Here is a tiny trained network, its code and every weight. The questions are about switching its units off for an input and a target symbol, where a switched-off unit gives its printed mean instead of its output.

import numpy as np


def w(rows, s, z=0):
    codes = np.array(rows[::2]) - 128.0
    scale = np.full(codes.shape[1], s)
    scale[-1] = z or s
    return codes * scale


def norm(h):
    return h / np.sqrt((h * h).mean(-1, keepdims=True) + 1e-5)


def f(y):
    return y / 2 * (1 + np.tanh(0.7978845608 * (y + 0.044715 * y**3)))


def softmax(a):
    e = np.exp(a - a.max(-1, keepdims=True))
    return e / e.sum(-1, keepdims=True)


def log_softmax(a):
    a = a - a.max(-1, keepdims=True)
    return a - np.log(np.exp(a).sum(-1, keepdims=True))


def net(x, mask):
    ids = ['ΓΔΨΩαεζηθλμξπστφ'.index(c) for c in x.split()]
    T = len(ids)
    res = E[ids] + P[:T]
    u = 0
    for l in range(2):
        q, k, v = (norm(res) @ M[l].T for M in (Q, K, V))
        z = softmax(np.where(np.tri(T) > 0, q @ k.T / 2**0.5, -1e9)) @ v
        res = res + np.where(mask[u], z, O[l][:, -1]) @ O[l][:, :-1]
        u += 1
        y = f(norm(res) @ A[l][:, :-1].T + A[l][:, -1])
        res = res + np.where(mask[u : u + 4], y, B[l][:, -1]) @ B[l][:, :-1]
        u += 4
    return log_softmax(norm(res)[-1] @ U[:, :-1].T + U[:, -1])


Q, K, V, O, A, B = {}, {}, {}, {}, {}, {}
E = w([
[159,129,194,186,149,188,91,157,82,130],'Γ',
[112,169,113,78,125,70,98,185,63,196],'Δ',
[87,153,114,129,29,130,65,135,110,107],'Ψ',
[59,69,108,153,171,123,101,132,130,130],'Ω',
[58,50,220,118,102,152,144,43,120,248],'α',
[97,54,78,138,84,153,131,213,105,182],'ε',
[153,175,55,133,125,101,167,222,159,45],'ζ',
[50,117,157,185,63,87,166,152,109,109],'η',
[143,117,173,36,148,202,230,240,128,84],'θ',
[140,158,101,133,136,111,71,140,175,211],'λ',
[12,200,254,135,149,77,193,140,235,88],'μ',
[74,194,20,103,115,61,253,21,112,87],'ξ',
[113,178,172,133,97,105,232,121,145,136],'π',
[145,64,118,126,78,186,216,147,84,39],'σ',
[94,50,159,106,167,116,180,221,48,160],'τ',
[182,189,58,138,55,126,199,115,157,182],'φ',
],0.02)
P = w([
[254,68,143,119,201,54,94,22,141,75],'0',
[113,89,36,133,141,135,186,96,182,179],'1',
[89,100,50,139,125,157,185,100,171,165],'2',
[63,113,62,149,130,159,180,124,186,148],'3',
[53,129,70,152,135,171,173,127,196,120],'4',
[20,136,84,143,126,177,172,150,193,99],'5',
[22,148,81,145,131,181,175,163,200,91],'6',
[6,160,93,137,128,189,175,173,211,73],'7',
],0.0074)
Q[0] = w([
[162,111,123,105,159,84,103,72,126,149],'0.h0',
[26,39,54,30,79,36,213,141,255,161],'0.h0',
],0.0086)
K[0] = w([
[107,150,90,92,145,125,145,134,170,182],'0.h0',
[91,222,126,205,170,250,113,160,58,161],'0.h0',
],0.011)
V[0] = w([
[80,83,161,33,31,48,198,127,178,157],'0.h0',
[98,107,51,1,211,140,90,60,140,147],'0.h0',
],0.0054)
O[0] = w([
[176,54,225,117,24,82,157,142,197,65,249],'0.h0',
[102,56,83,1,168,165,85,75,174,126,40],'0.h0',
],0.0077,0.0018)
A[0] = w([
[186,126,54,97,85,121,176,120,240,111,2],'0.n0',
[132,77,115,102,145,194,94,254,148,185,118],'0.n1',
[54,76,89,63,36,125,105,207,166,157,54],'0.n2',
[93,97,39,103,142,182,90,152,206,75,73],'0.n3',
],0.0076,0.0046)
B[0] = w([
[244,177,81,145,148,72,189,91,98,188,183],'0.n0',
[116,153,70,116,127,110,157,88,223,104,226],'0.n1',
[67,97,62,199,120,79,123,231,179,177,255],'0.n2',
[86,208,101,136,123,41,95,82,37,20,195],'0.n3',
],0.011,0.0053)
Q[1] = w([
[91,157,104,149,159,139,146,141,141,125],'1.h0',
[131,170,123,155,175,248,122,116,111,146],'1.h0',
],0.018)
K[1] = w([
[152,156,154,108,159,154,72,212,143,77],'1.h0',
[254,14,185,66,128,94,7,118,145,71],'1.h0',
],0.011)
V[1] = w([
[121,112,127,248,230,186,147,103,127,138],'1.h0',
[143,152,100,141,63,192,91,82,203,93],'1.h0',
],0.013)
O[1] = w([
[172,119,142,209,139,80,182,43,176,121,5],'1.h0',
[135,176,73,70,3,156,131,62,160,77,173],'1.h0',
],0.02,0.0025)
A[1] = w([
[62,255,13,128,102,186,53,148,136,175,53],'1.n0',
[63,209,138,210,193,106,133,149,116,156,175],'1.n1',
[164,193,211,110,109,186,247,162,77,112,3],'1.n2',
[172,130,185,153,119,88,57,235,138,194,46],'1.n3',
],0.0088,0.0063)
B[1] = w([
[162,160,172,142,185,215,111,76,154,65,255],'1.n0',
[117,117,111,97,105,109,117,126,62,5,230],'1.n1',
[68,181,40,202,167,187,120,83,125,100,170],'1.n2',
[97,167,117,88,102,70,152,115,98,202,147],'1.n3',
],0.015,0.0072)
U = w([
[155,112,179,224,230,85,144,112,192,144,136],'Γ',
[88,204,116,72,178,86,62,187,92,197,143],'Δ',
[121,172,118,97,28,171,31,158,78,138,93],'Ψ',
[73,56,93,129,182,108,93,86,92,79,113],'Ω',
[107,67,167,111,107,163,119,85,138,173,254],'α',
[116,96,61,163,85,71,115,124,231,126,89],'ε',
[216,162,129,129,145,89,124,221,71,61,78],'ζ',
[121,135,162,206,49,60,133,159,56,120,123],'η',
[151,104,158,70,213,231,198,189,144,104,98],'θ',
[139,171,155,122,246,168,85,91,205,134,141],'λ',
[95,173,222,137,136,85,177,134,202,103,120],'μ',
[86,141,80,25,57,104,145,70,111,133,91],'ξ',
[48,209,120,217,150,118,137,111,111,181,106],'π',
[168,12,106,159,103,222,179,140,59,74,98],'σ',
[116,83,140,145,227,87,186,200,125,148,155],'τ',
[204,155,128,162,92,87,132,149,148,178,248],'φ',
],0.012,0.0083)

Each question gives the input, a string of symbols that net reads in full, and the target symbol t.
The units are the heads (2 rows each of Q, K, V and O) and the neurons (one row each of A and B). Each row of codes is followed by its name. A weight is (code - 128) times the scale printed after its matrix; where a second scale follows, it is the last column's (O, A, B and U).
mask holds one flag per unit, layer by layer, with each layer's heads first. A switched-off unit (its flag False) gives its mean, the last column of its rows in O or B, instead of its output. The means were averaged over made-up inputs and are rounded, as every weight is.
A unit's drop is (log p(t) with every unit on - log p(t) with that unit switched off) / (log p(t) with every unit on - log p(t) with every unit switched off).
The circuit of an input: a set's keep is (log p(t) with only the set's units on - log p(t) with every unit switched off) / (log p(t) with every unit on - log p(t) with every unit switched off). Starting from all 10 units, units are removed one at a time, each time the one whose removal leaves the highest keep (on an exact tie, the one counted first), for as long as the keep stays at least 0.8.
units of the circuit, in order: the units of the circuit, biggest drop first
k most important neurons of layer l: the k neurons of layer l with the biggest drops, biggest first
drop of u: that unit's drop, to one decimal
input Γ η π π ε, target Γ: units of the circuit, in order -> 1.h0; 0.h0
input Γ Γ Γ ε φ, target Γ: units of the circuit, in order -> 1.h0
input Δ ζ μ Δ φ Γ φ, target Δ: units of the circuit, in order -> 0.h0; 1.h0; 0.n1
input Γ σ Δ, target Γ: units of the circuit, in order -> 0.h0; 1.h0
input ε φ ξ Γ, target ε: units of the circuit, in order -> 1.h0; 0.n1
input π Ψ φ ζ Γ, target π: 2 most important neurons of layer 0 -> 0.n2; 0.n1
input λ η ε λ Ψ λ Γ, target λ: units of the circuit, in order -> 1.n0; 0.h0
input ξ τ Γ, target ξ: units of the circuit, in order -> 1.h0; 0.h0; 0.n1
input Ω η π Δ Δ φ, target φ: 2 most important neurons of layer 0 -> 0.n0; 0.n3
input ξ Ψ Γ φ η, target ξ: units of the circuit, in order -> 0.h0; 1.h0; 0.n1
input Ω η Δ η ζ ε η π, target π: units of the circuit, in order -> 1.n2; 0.n1
input θ Ω ξ η λ Γ, target θ: 2 most important neurons of layer 0 -> 0.n1; 0.n2
input π τ λ, target λ: 2 most important neurons of layer 0 -> 0.n1; 0.n3
input π θ Γ, target π: most important neuron of layer 0 -> 0.n2
input σ φ η ε ξ η λ Γ, target σ: 2 most important neurons of layer 0 -> 0.n1; 0.n2
input λ λ ξ ξ λ Ω Γ ε, target λ: units of the circuit, in order -> 0.h0; 1.n0
input ζ τ ζ ξ η, target η: 2 most important neurons of layer 0 -> 0.n1; 0.n0
input Γ ε Ψ Ψ π α τ τ, target Γ: drop of 1.n3 -> 0.0
input ξ ε Ψ φ ζ Γ σ α, target ξ: drop of 1.n0 -> -0.1
input Γ ζ Ψ σ ε ζ α Ω, target Γ: drop of 0.h0 -> 1.2
input η ε τ, target τ: units of the circuit, in order -> 1.h0
input Ω Ω Γ σ λ τ ξ, target Ω: 3 most important neurons of layer 0 -> 0.n1; 0.n3; 0.n0
input τ ξ ε, target ε: 2 most important neurons of layer 0 -> 0.n2; 0.n1
